Here is a tiny trained network, its code and every weight. The questions are about switching its units off for an input and a target symbol, where a switched-off unit gives its printed mean instead of its output.

import numpy as np


def w(rows, s, z=0):
    codes = np.array(rows[::2]) - 128.0
    scale = np.full(codes.shape[1], s)
    scale[-1] = z or s
    return codes * scale


def softmax(a):
    e = np.exp(a - a.max(-1, keepdims=True))
    return e / e.sum(-1, keepdims=True)


def log_softmax(a):
    a = a - a.max(-1, keepdims=True)
    return a - np.log(np.exp(a).sum(-1, keepdims=True))


def net(x, mask):
    ids = ['βγδεηθμπσψω'.index(c) for c in x.split()]
    T = len(ids)
    res = E[ids] + P[:T]
    u = 0
    for l in range(2):
        r = res
        for j in range(3):
            rows = slice(2 * j, 2 * j + 2)
            q, k, v = (r @ M[l][rows].T for M in (Q, K, V))
            z = softmax(np.where(np.tri(T) > 0, q @ k.T / 2**0.5, -1e9)) @ v
            o = O[l][rows]
            res = res + np.where(mask[u + j], z, o[:, -1]) @ o[:, :-1]
        u += 3
    return log_softmax(res[-1] @ U[:, :-1].T + U[:, -1])


Q, K, V, O = {}, {}, {}, {}
E = w([
[155,162,92,138],'β',
[49,163,147,137],'γ',
[209,120,218,5],'δ',
[124,95,42,92],'ε',
[141,176,41,80],'η',
[145,95,142,184],'θ',
[79,102,143,159],'μ',
[94,93,111,143],'π',
[201,113,45,116],'σ',
[109,143,100,124],'ψ',
[128,173,146,168],'ω',
],0.012)
P = w([
[131,123,139,117],'0',
[109,125,103,150],'1',
[106,145,93,172],'2',
[111,150,121,164],'3',
[156,174,181,112],'4',
[146,83,175,62],'5',
[134,97,147,103],'6',
[196,67,109,141],'7',
[110,208,92,247],'8',
],0.011)
Q[0] = w([
[108,156,33,252],'0.h1',
[109,186,141,109],'0.h1',
[141,203,134,94],'0.h2',
[195,139,136,155],'0.h2',
[113,155,175,141],'0.h3',
[144,189,99,80],'0.h3',
],0.025)
K[0] = w([
[187,124,242,6],'0.h1',
[97,59,124,87],'0.h1',
[132,187,172,76],'0.h2',
[191,109,160,136],'0.h2',
[145,94,160,80],'0.h3',
[195,185,110,107],'0.h3',
],0.021)
V[0] = w([
[92,180,31,3],'0.h1',
[202,253,108,133],'0.h1',
[157,68,135,126],'0.h2',
[104,81,86,185],'0.h2',
[130,104,135,131],'0.h3',
[76,104,114,146],'0.h3',
],0.018)
O[0] = w([
[79,8,121,172,251],'0.h1',
[174,138,215,229,232],'0.h1',
[109,85,82,96,203],'0.h2',
[172,178,79,94,202],'0.h2',
[146,138,121,111,112],'0.h3',
[98,138,90,89,115],'0.h3',
],0.013,0.0031)
Q[1] = w([
[103,193,12,249],'1.h1',
[74,178,69,204],'1.h1',
[225,113,138,129],'1.h2',
[230,115,87,153],'1.h2',
[138,92,136,177],'1.h3',
[205,159,72,202],'1.h3',
],0.014)
K[1] = w([
[159,79,252,31],'1.h1',
[151,74,205,17],'1.h1',
[182,101,175,68],'1.h2',
[150,100,194,97],'1.h2',
[131,118,175,90],'1.h3',
[241,94,142,94],'1.h3',
],0.016)
V[1] = w([
[48,140,100,134],'1.h1',
[9,203,172,166],'1.h1',
[137,146,144,125],'1.h2',
[155,158,56,218],'1.h2',
[60,174,92,170],'1.h3',
[48,133,177,94],'1.h3',
],0.013)
O[1] = w([
[101,143,26,154,101],'1.h1',
[29,223,53,240,3],'1.h1',
[133,119,157,129,103],'1.h2',
[254,113,90,116,199],'1.h2',
[189,44,121,134,43],'1.h3',
[185,120,40,100,2],'1.h3',
],0.0083,0.0073)
U = w([
[188,243,127,219,131],'β',
[192,158,113,207,1],'γ',
[136,70,238,92,147],'δ',
[75,128,135,118,17],'ε',
[99,55,77,94,111],'η',
[67,166,52,178,214],'θ',
[193,243,145,31,129],'μ',
[109,176,63,83,177],'π',
[66,127,106,144,197],'σ',
[127,139,57,85,183],'ψ',
[126,67,101,254,17],'ω',
],0.0041,0.0034)

Each question gives the input, a string of symbols that net reads in full, and the target symbol t.
The units are the heads (2 rows each of Q, K, V and O). Each row of codes is followed by its name. A weight is (code - 128) times the scale printed after its matrix; where a second scale follows, it is the last column's (O and U).
mask holds one flag per head, layer by layer. A switched-off head (its flag False) gives its mean, the last column of its rows in O, instead of its output. The means were averaged over made-up inputs and are rounded, as every weight is.
A unit's drop is (log p(t) with every unit on - log p(t) with that unit switched off) / (log p(t) with every unit on - log p(t) with every unit switched off).
The circuit of an input: a set's keep is (log p(t) with only the set's units on - log p(t) with every unit switched off) / (log p(t) with every unit on - log p(t) with every unit switched off). Starting from all 6 units, units are removed one at a time, each time the one whose removal leaves the highest keep (on an exact tie, the one counted first), for as long as the keep stays at least 0.8.
units of the circuit, in order: the units of the circuit, biggest drop first
unit that matters most: the unit with the biggest drop
heads that matter: for each layer, one digit per head in row order, 1 if its drop is at least 0.15 and else 0, layers parted by /
drop of u: that unit's drop, to one decimal
input ω σ η π σ γ θ η ω, target θ: unit that matters most -> 1.h1
input σ θ ω β, target δ: units of the circuit, in order -> 1.h1, 0.h1
input σ σ ω ε θ θ σ δ μ, target μ: heads that matter -> 110 / 101
input ω ψ η σ δ μ θ, target θ: heads that matter -> 010 / 111
input γ σ θ θ ψ σ ω η β, target δ: heads that matter -> 000 / 100
input σ π η θ σ θ σ ε, target δ: units of the circuit, in order -> 1.h1, 0.h1
input θ ε σ σ σ σ σ σ σ, target δ: heads that matter -> 000 / 100
input π θ σ η η σ ω σ, target ω: heads that matter -> 110 / 000
input θ σ σ σ ω ω σ η, target β: heads that matter -> 110 / 100
input σ σ ε η θ γ, target η: heads that matter -> 100 / 001
input π σ σ ε ε θ μ ε μ, target μ: heads that matter -> 100 / 000
input θ σ σ θ σ π σ η δ, target δ: units of the circuit, in order -> 1.h1, 0.h2
input ω σ σ, target β: heads that matter -> 100 / 100
input η ε θ, target ω: heads that matter -> 100 / 000
input μ σ σ θ ε η π σ η, target ω: unit that matters most -> 0.h1
input σ σ π, target δ: heads that matter -> 100 / 100
input θ ω ψ θ σ, target β: heads that matter -> 101 / 100
input π γ ω γ σ θ, target β: heads that matter -> 100 / 100
input σ ω ω η π, target β: units of the circuit, in order -> 0.h1, 1.h1, 0.h2
input σ σ θ, target δ: units of the circuit, in order -> 1.h1
input γ π σ, target θ: units of the circuit, in order -> 1.h1, 0.h2
input θ σ η, target μ: heads that matter -> 100 / 000
input σ σ ψ, target δ: drop of 1.h1 -> 0.8
input θ μ γ η ω ε ω θ ε, target η: drop of 1.h3 -> 0.2
input θ σ σ θ ψ θ ε θ β, target μ: drop of 1.h1 -> 0.1
input η σ σ σ σ ε σ γ ψ, target η: drop of 0.h1 -> 1.0
input δ η σ η ω, target ω: unit that matters most -> 0.h2
